What each symbol does to the units:
λ: qb->mc, jc->zf, bb->mq, fj->zm, fb->cm, bs->lc, tp->sq, dc->sf, mt->qf, fg->qj, rd->hm, sc->rp, mr->dj, dp->jf, gd->mm, zm->mr, qf->qh, fp->rt, sd->zg, gb->tr, qm->nq, rf->zz, qz->gz, cz->fh, dm->sr, nb->mt, gm->jm, hm->sb, mg->fs, gn->qm, ml->dq, cn->jh, lj->zc, zz->ht, hc->zq, rl->hc, fh->bq, bh->gd, zq->ql, gs->nc, ft->pq, sn->gl, mm->tb, sq->bf, jj->zr, cm->mj, cj->mg, mc->sn, ht->rj, ds->dc, tr->fp, dn->cn, nt->cz, hf->nz, jh->pp, pq->lj, ff->fb, ns->gf, sj->hf, jm->sd, hr->fl, dd->rd, rp->hr, lc->hz, hl->br, nq->zb, gz->dm, zd->sm, sf->nr, br->ns, bf->tc, pb->cj, zf->gt, mb->bs, nz->jb, rc->rr, nc->jj, gt->cd, mq->zd, jf->rc, qj->ml
β: qb->rf, jc->ds, bb->fg, jb->tc, fj->sc, fb->nc, bs->qm, tp->pb, sm->dq, fs->jb, dc->rd, sb->cd, mt->gd, rj->gf, fg->dp, cd->nr, rd->zf, sc->ft, mr->hr, dp->bb, gd->jm, zm->rp, qf->mm, fp->jh, sd->qf, gb->dn, qm->cz, rf->hl, qz->gb, cz->bs, dm->fp, nb->bh, sr->rt, gm->nb, hm->gt, mg->nz, rr->sm, gn->nt, ml->rc, qh->tb, cn->gz, lj->mr, rt->pp, dq->rr, zz->br, hc->fb, rl->ff, fh->lc, bh->gm, zq->cm, gs->rl, ft->fj, sn->ht, mm->sd, fl->zc, zc->dj, sq->cj, jj->zq, cm->jj, gl->rj, cj->hf, zr->ql, hz->zb, mc->zz, ht->ns, ds->dd, tr->cn, tc->fs, dn->qz, nt->mb, tb->zg, hf->sq, jh->dm, pq->zm, ff->gs, dj->fl, ns->sn, sj->tp, pp->sr, jm->mt, hr->lj, bq->hz, dd->jc, rp->pq, lc->nq, hl->qb, nq->fh, gz->tr, zd->ml, sf->hm, nr->sb, gf->gl, br->mc, bf->mg, pb->sj, ql->mj, zb->bq, zf->dc, mb->gn, nz->bf, zg->qh, rc->zd, nc->hc, gt->sf, mq->qj, jf->mq, mj->zr, qj->jf
θ: qb->gm, jc->hl, bb->fj, jb->zr, fj->mb, fb->cn, bs->mq, tp->rl, sm->dj, fs->mj, dc->mc, sb->rj, mt->rd, rj->qh, fg->sc, cd->gf, rd->zz, sc->gn, mr->lc, dp->ft, gd->zf, zm->bs, qf->hm, fp->bf, sd->sf, gb->tp, qm->qj, rf->nb, qz->sj, cz->jf, dm->nz, nb->dd, sr->jb, gm->ds, hm->ht, mg->cm, rr->zc, gn->fg, ml->hr, qh->sb, cn->cj, lj->fh, rt->tc, dq->fl, zz->mt, hc->tr, rl->gb, fh->rc, bh->jc, zq->fp, gs->qz, ft->nt, sn->sd, mm->gt, fl->zb, zc->bq, sq->hc, jj->dm, cm->jh, gl->zg, cj->fb, zr->sr, hz->sm, mc->jm, ht->qf, ds->qb, tr->sq, tc->ql, dn->pb, nt->dp, tb->cd, hf->nc, jh->mg, pq->cz, ff->dn, dj->hz, ns->mm, sj->gs, pp->fs, jm->dc, hr->nq, bq->rr, dd->rf, rp->qm, lc->zd, hl->bh, nq->ml, gz->hf, zd->mr, sf->sn, nr->gl, gf->tb, br->gd, bf->zq, pb->ff, ql->rt, zb->dq, zf->br, mb->bb, nz->jj, zg->nr, rc->lj, nc->gz, gt->ns, mq->zm, jf->pq, mj->pp, qj->rp
σ: jb->nz, fb->ff, bs->mb, sm->zd, fs->mg, dc->ds, sb->hm, mt->nb, rj->ht, cd->gt, rd->dd, mr->zm, gd->bh, zm->fj, qf->mt, fp->tr, sd->jm, qm->gn, cz->nt, dm->gz, sr->dm, hm->rd, mg->cj, rr->rc, ml->qj, qh->qf, cn->dn, lj->pq, rt->fp, dq->ml, zz->rf, hc->rl, fh->cz, zq->hc, sn->mc, mm->gd, fl->hr, zc->lj, sq->tp, jj->nc, cm->fb, gl->sn, cj->pb, zr->jj, hz->lc, mc->qb, ht->zz, tr->gb, tc->bf, tb->mm, hf->sj, jh->cn, pq->ft, dj->mr, ns->br, pp->jh, jm->gm, hr->rp, bq->fh, rp->sc, lc->bs, nq->qm, gz->qz, zd->mq, sf->dc, nr->sf, gf->ns, br->hl, bf->sq, ql->zq, zb->nq, zf->jc, nz->hf, zg->sd, rc->jf, nc->gs, gt->zf, mq->bb, jf->dp, mj->cm, qj->fg
ω: qb->sc, jc->bb, bb->tp, jb->sb, fj->rl, fb->mc, bs->tr, tp->jc, sm->tc, fs->nr, dc->qj, sb->rr, mt->cz, rj->zc, fg->pb, cd->sm, rd->jf, sc->ff, mr->zq, dp->sj, gd->bs, zm->hc, qf->fh, fp->mm, sd->nq, gb->bh, qm->cn, rf->ft, qz->nb, cz->gz, dm->qf, nb->nt, sr->qh, gm->gn, hm->rc, mg->sf, rr->jb, gn->dn, ml->mg, qh->bq, cn->jm, lj->jj, rt->tb, dq->fs, zz->pq, hc->br, rl->hl, fh->dm, bh->mb, zq->ns, gs->rf, ft->gs, sn->hr, mm->lc, fl->mj, zc->zr, sq->zf, jj->ht, cm->sn, gl->fl, cj->dc, zr->rj, hz->rt, mc->rp, ht->lj, ds->fg, tr->gd, tc->cd, dn->gm, nt->qz, tb->hz, hf->rd, jh->sd, pq->nc, ff->qb, dj->ql, ns->mr, sj->dd, pp->zg, jm->qm, hr->cm, bq->sr, dd->dp, rp->fb, lc->fp, hl->fj, nq->jh, gz->mt, zd->bf, sf->ml, nr->dq, gf->dj, br->zm, bf->gt, pb->ds, ql->gf, zb->pp, zf->mq, mb->gb, nz->hm, zg->zb, rc->nz, nc->zz, gt->zd, mq->sq, jf->hf, mj->gl, qj->cj

The rows follow the links: the fewer symbols apart two units are, the more alike their rows tend to be.

Each row is also shifted at random along 2 hidden directions that mean nothing.

Some units, each with a row of numbers:
zf
[-503  -58 -401   -2 -488 -166  331 -160 -265  532  348  195   78  267 -101 -342   22 -120 -317 -293 -128 -165  235 -291]
pp
[   7  -55  125  427  287   89 -428  466  -53 -212  -74  635 -504 -248 -116  343  196   42  110 -143   20  182 -207  182]
dc
[-381  -61 -181  -77 -548  287 -134 -455  578 -190  763 -202  -81  219   64 -239  -47  -40  115   20  126 -523  -73  309]
pq
[   73   186  -233  -303    67   266  -125   113   614   261   -41 -1098   266  -189   247    -9  -545  -460   241   -34   639    62  -370    81]
ml
[-171 -770  154  101 -265  549 -492  262  665   44  -31 -317 -192  -45  418 -529  -30 -371 1056 -221  793   58 -414  173]
mr
[ 242 -397 -341 -225  138  270  262  180 -131  512 -332   92 -145   -3  436   55 -581 -405  491 -100   37  502  152 -207]
zm
[-199   -5 -108 -436 -424  -35  -32   88  507  586 -201 -772  259  -46  582  -75 -508 -135  505  311   60  -93 -147   91]
dq
[   5 -385  306  198 -100 -165 -380   -7  270 -468 -295 -132   86  101   15 -245  332  333  585  106  236  -85  263  -80]
lc
[ 111 -505 -148 -136 -114  160   92   15 -131  728 -516  281 -101  -51  -10  -98  296 -344  166 -215   29  571 -136 -354]
gd
[-369   12 -504   36 -614  364  -64  116  168  823   26  314 -275  171 -454   74   32 -602 -180 -112  -54   53 -329  158]
hm
[ -48 -135  131 -413   19  382  155 -405 -140 -431  583 -476  119  394  -66 -291  110  267 -131 -264  201 -351 -222  -71]
gl
[   2 -252   -1   61  463  124  125 -236  -42 -535   36  647  101  295   20  428 -243   28   62  -86   50 -299  452  149]
hl
[-116  239 -311 -129  151 -251  284  -26 -404  161  112  535  436  256  -36  349 -380  -48 -181  159 -624 -275  494 -202]
dp
[ 235  105  353 -117 -118 -514  290 -101  -97 -285 -169 -548  525  203 -292 -308  106  261 -419   27  161 -143  439 -175]
zr
[ 270  228  139   94  651  -77  145  311 -291 -638   74 -348  169 -269  144  225 -245   80 -218   33 -194   19   77   32]
jc
[-270 -347 -182  360 -330 -353  274   28 -236  404  104  800    3  348 -370 -286  -73 -696 -272 -237 -215 -135  238 -108]
fj
[ -52  -59 -136  148   26 -276  -46  519  295  582 -503 -160  300  -45   89  360 -455 -394  330  139 -135 -226   66   18]
dj
[  -3 -163  104 -152  182  -29  -60  290  -79  198 -657 -174  499   20  234  240 -299  -38  586  124 -257 -202  195 -358]
fb
[ -76  379 -123  -13  -80  216 -120   30  566 -233  483 -389 -284 -388  586   56 -438  105  393  353   -2 -102 -345  481]
mj
[  27  224  379  -61  547  -58 -252 -138  -47 -662   65   87   74  -99  441  315 -312  592  155  499 -355 -343   60  140]
gz
[ 346  598   -4 -380 -159 -204  215 -137 -167   61   88 -148  -49 -335  -72  -42  336  473 -822   92 -229  320 -402  -21]
br
[-312  166 -345 -412 -166   80  198 -308   51  479  280  -60  118  172  300  121 -453 -107   73  487 -548 -554 -166  -19]
gn
[  -3   64  238   15 -292 -182 -436  129  686   65 -394   74  121   -8 -139  408  323   55  315  263  422  125  -51  254]
nt
[  72  161  -72  -60 -164  111 -384  441  655  271 -575 -576  132  -27 -462  341  103 -271  101 -162  585   37 -401  186]
sf
[-245 -529   81    6 -219  454 -176 -303  132 -282  420  372 -393  325  203 -492  101 -142  400 -308  360 -185   17  175]
rt
[-261  113  278  111  227  191 -368  112 -338    4 -423   -9 -129  -46  -45  157  379  184  106  236 -606  -79 -329 -198]
tr
[ -69  122 -202  252 -349   14   64  424 -159  777 -130  510 -448 -393   59   66  187 -220 -155 -141 -202  542 -325  -60]
qh
[ 176  500  269 -607  344  224 -226 -440 -223 -581  -76 -220  511  531 -456  237  312  798 -638  189 -340 -629  -28 -285]
nq
[  91 -332  188 -597 -112  265 -419 -348  289   83 -263 -165  -85  117  278    8  357  682  455  337  143   95 -270  -40]
tb
[-204 -113  -78  -23  254  225  -83   29 -116  273 -370  456  171  359 -511  178  273 -166 -104 -162 -391 -216  -51 -205]
rf
[-122  292 -370  -57  401  106  -41  410  665 -107    5 -503  278  258 -167  318 -522 -424   76 -103  199 -648 -171  275]
nr
[-346 -359  249  169   64  117 -125 -298   40 -568  311  255  -11  526 -143 -257   88  161  329  -35  118 -694  220  -33]
jb
[  30  -65  193  595  249 -162  268  548 -387 -368  118 -114 -187 -287 -287 -344  147 -298 -289 -377  201  170  -34   55]
rr
[  75  -36  567 -137   16 -155  -30 -100 -164 -412 -151 -857  503   26  -23 -382  268  319  168  -54  294 -222  265 -277]
ft
[ 653  165 -161   -5  271 -713  370  100  -86 -122 -237  -56  418   10  -47  249 -337 -169 -311 -171   68  177  605  -80]
nc
[ -10  327 -402  125  204  600 -106  500  648  244  287 -586 -381 -539  293   24 -636 -545  178 -162  394  146 -560  548]
rc
[ 471 -405  178 -198  -87   -2  340 -180 -343 -184   96 -396  289   73   37 -429  284    5 -114 -169  431  393  185 -335]
mb
[ 259 -163 -100  244 -126 -935  362  275 -524  706 -793  886  153  115 -504  273  221 -293 -497  -45 -167  600  684 -432]
mt
[ -91  443 -347 -497 -152   95  -37 -131  290   55  307 -383   51  223 -308  170  161  162 -342  -31   60 -184 -352  142]
dm
[ 517  -24 -152  226  517  407  264  423 -549  208    3  380 -447 -535 -311  -56  368 -336 -513 -424  316  871 -372  -39]
zq
[  50  162  -44 -400  220  363   36 -349 -527  -29  -21 -245  -59 -181  710  104 -217  391  139  579 -732  -31  -90 -208]

The symbols that take the first to the second take the third to the fourth, perhaps in another order. What is the fourth?
Answer with the unit's name.
[ 124    8   44  -51  -46 -379 -307  288  520   82 -557  202    5  -48 -167  298  163  -61   81  117  458   67  -18  275]
to [ 433 -484 -141  482 -495 -625  468  -71  103  181  167  923 -347   12  146 -501   62 -442 -142 -132  644  576  410   83]
as [-137 -154  293   95 -181   44  207 -415 -745  153  343  -25  -96 -281  374 -361  108  175  -86  196 -552   70   -2 -308]
to ql

[-304 -374 -280  446  566  451  127  538 -294  215  -72  410  -60  274  -17  214 -482 -816  323 -211 -156 -230  151  -81]
to [-436 -623 -502  196 -106  924 -184  417   94  815 -218  310 -550  -29 -376   -2  151 -855  199 -613  207   75 -527  -90]
as [ -72  595  224 -239 -263   88 -324 -248  420   20  103  159 -326 -181  238  128  127  742  -93  523 -143 -169 -548  312]
to pb

[-102 -104 -281 -287 -391   46 -250 -109  326  769 -466  -74   -3    3   -7    8  300 -167  165  302   13  243 -185  -87]
to [ 155  144  -29 -305 -458 -105 -316 -217  655  161  -87   58  -74  142   30   64   51  230  241  269  451  184  -87  287]
as [-160 -654 -122  322 -273  391  -80  236 -190  505 -191 -195 -126 -171   -2 -492 -101 -593  564 -254  278  280 -209 -299]
to ml

[ 123  411 -290  151   33  169  215  312   26  233  387 -437 -157 -565   62  -23 -483 -259  -51 -230  255  310 -281  352]
to [ 124  130 -194 -133   47  130   83  309  688  153  -63 -534  147   49  141  -31 -479 -541  255    9  604  206  -65  310]
as [  15  -39  323 -427 -778 -471  113 -446    3  191   10 -574  475  117  482 -491  244  541   77  497 -136 -178  161 -349]
to zf

[-301  -98 -309  163 -572 -239  527 -338 -363  498  253  376   38  197 -145 -412   -7 -278 -303  -50 -223  133  144 -111]
to [-225   -3  277 -107 -594 -603  172 -222   -9  -69 -301 -347  451  329   -4 -264  280  512  141  328 -263 -359  510 -418]
as [-176 -309  241  372 -134  392 -302  164  116 -292  471  -89 -505 -339  345 -234   96   98  518 -167  397  237 -355  281]
to dc

[ 163  249   37 -636 -455 -259  156 -581  -16  325 -393  -67  254  -99  310  -10  247  569 -165  449 -407  172   -4 -463]
to [  21  157  107 -160  -83  401  -62 -204 -499  477 -165  163 -239 -177   86  -98  224  188 -220  199 -410  420 -498 -127]
as [  76   51  187 -317  253  237 -126 -124   38 -406  317  202 -236 -323  677  -13 -334  445  381  334 -164   84 -160  141]
to gl

[-351    9  -15  129 -308 -448  551 -285 -399   21  156  431  340  427 -330   26  130  -52 -466  -73 -437 -335  454 -310]
to [ -32  -78   66  108 -478 -589  319 -226 -187  177 -473  118  567   85  -31 -250   34   84    3  367 -236   22  558 -470]
as [-335  146  -39  -77  316 -129 -226 -152  500 -433  173   59  176  251  -25  337 -383   34  261  228 -169 -491  261  480]
to sc

[ 207  100 -143 -414 -583 -173   58 -221   83  635 -277   12  191   84  -35   89  285  154  -84  166 -219  168  -83 -169]
to [-497  178  509  -73 -607 -343 -105   64  134   -3 -538 -729  534   97  165 -125  108  318  383  292  -70 -590  -20 -310]
as [ 248 -129  -59 -532  334  413 -238   86  422 -217  -68 -909  307 -136  249  -95 -414 -139  601   90  397  118 -221 -157]
to cz

[-309 -616   89  778    4  709 -394  615  416  -45  416 -106 -721 -318  203 -378 -194 -640  752 -532  646  257 -658  448]
to [-550 -102 -245  354 -636  262 -213 -273  570   55  595 -134  -70  216  142 -290  -52 -281  281 -282  418 -359 -144  319]
as [-229 -163   63 -232  194  293 -244 -141  126 -349 -119  467  -11  414 -401  329  194  521   83  117 -188 -417   97   47]
to nq

[ -10  -49   -5 -841  -65  561 -281 -738   82 -225  228  378 -143  416   -6  122  428  653   47  233   39 -195 -330  106]
to [ 351 -224  254 -188  -39   33 -440  -46  417 -222 -548  159   53  289  -50  265  430  307  370   42  202   66  165   64]
as [ 233  -47 -299 -117 -210 -169   88  -53  498  192   49  239 -123 -151  455   45 -626 -162  325  250  506  218  220  354]
to cm

[-153  312  -57  248 -224 -433  201 -172  -63 -365  115  -24  326  547 -506 -105   77   65 -572 -172    3 -356  250  -76]
to [-462   53  275  282 -584 -305 -271  155  322  265 -486 -542  356  -49  -36 -172   35 -156  490  100  -35 -321   73 -211]
as [ -41 -424 -772  123  264  619  -52  225  386  -40  314  412 -489    1  112   83 -439 -671  415 -347  413  117 -132  422]
to lj

[-204 -161  230  248 -319 -542  168  154  -27  233 -291   40  391  303  -41 -216  226  -68  155  224  -45 -125  437 -249]
to [ -73  -77 -266  431  399  -12 -171  941  541  205 -403 -614  136    8 -154  263 -540 -886  245 -323  650   90   -1  248]
as [-245  184  256   16  482  171   -8  253 -325 -258 -248 -425  178 -292  485  375 -357  228  479  395 -721 -260 -132 -246]
to sr

[   5  237  150 -359 -250 -317 -315  -73  380 -130 -412  173  222  152 -125  140  340  638   47  325  169    6  189  -37]
to [-450  153   53  595   37  270 -805  689  843  178 -171  117 -522 -302 -110  358  114 -334  323  -98  422 -127 -714  528]
as [ 226  478   54 -871  287  331   55 -743 -202 -139  289 -208  291  342 -172  139  512  711 -411   23 -201 -131 -187 -278]
to fh

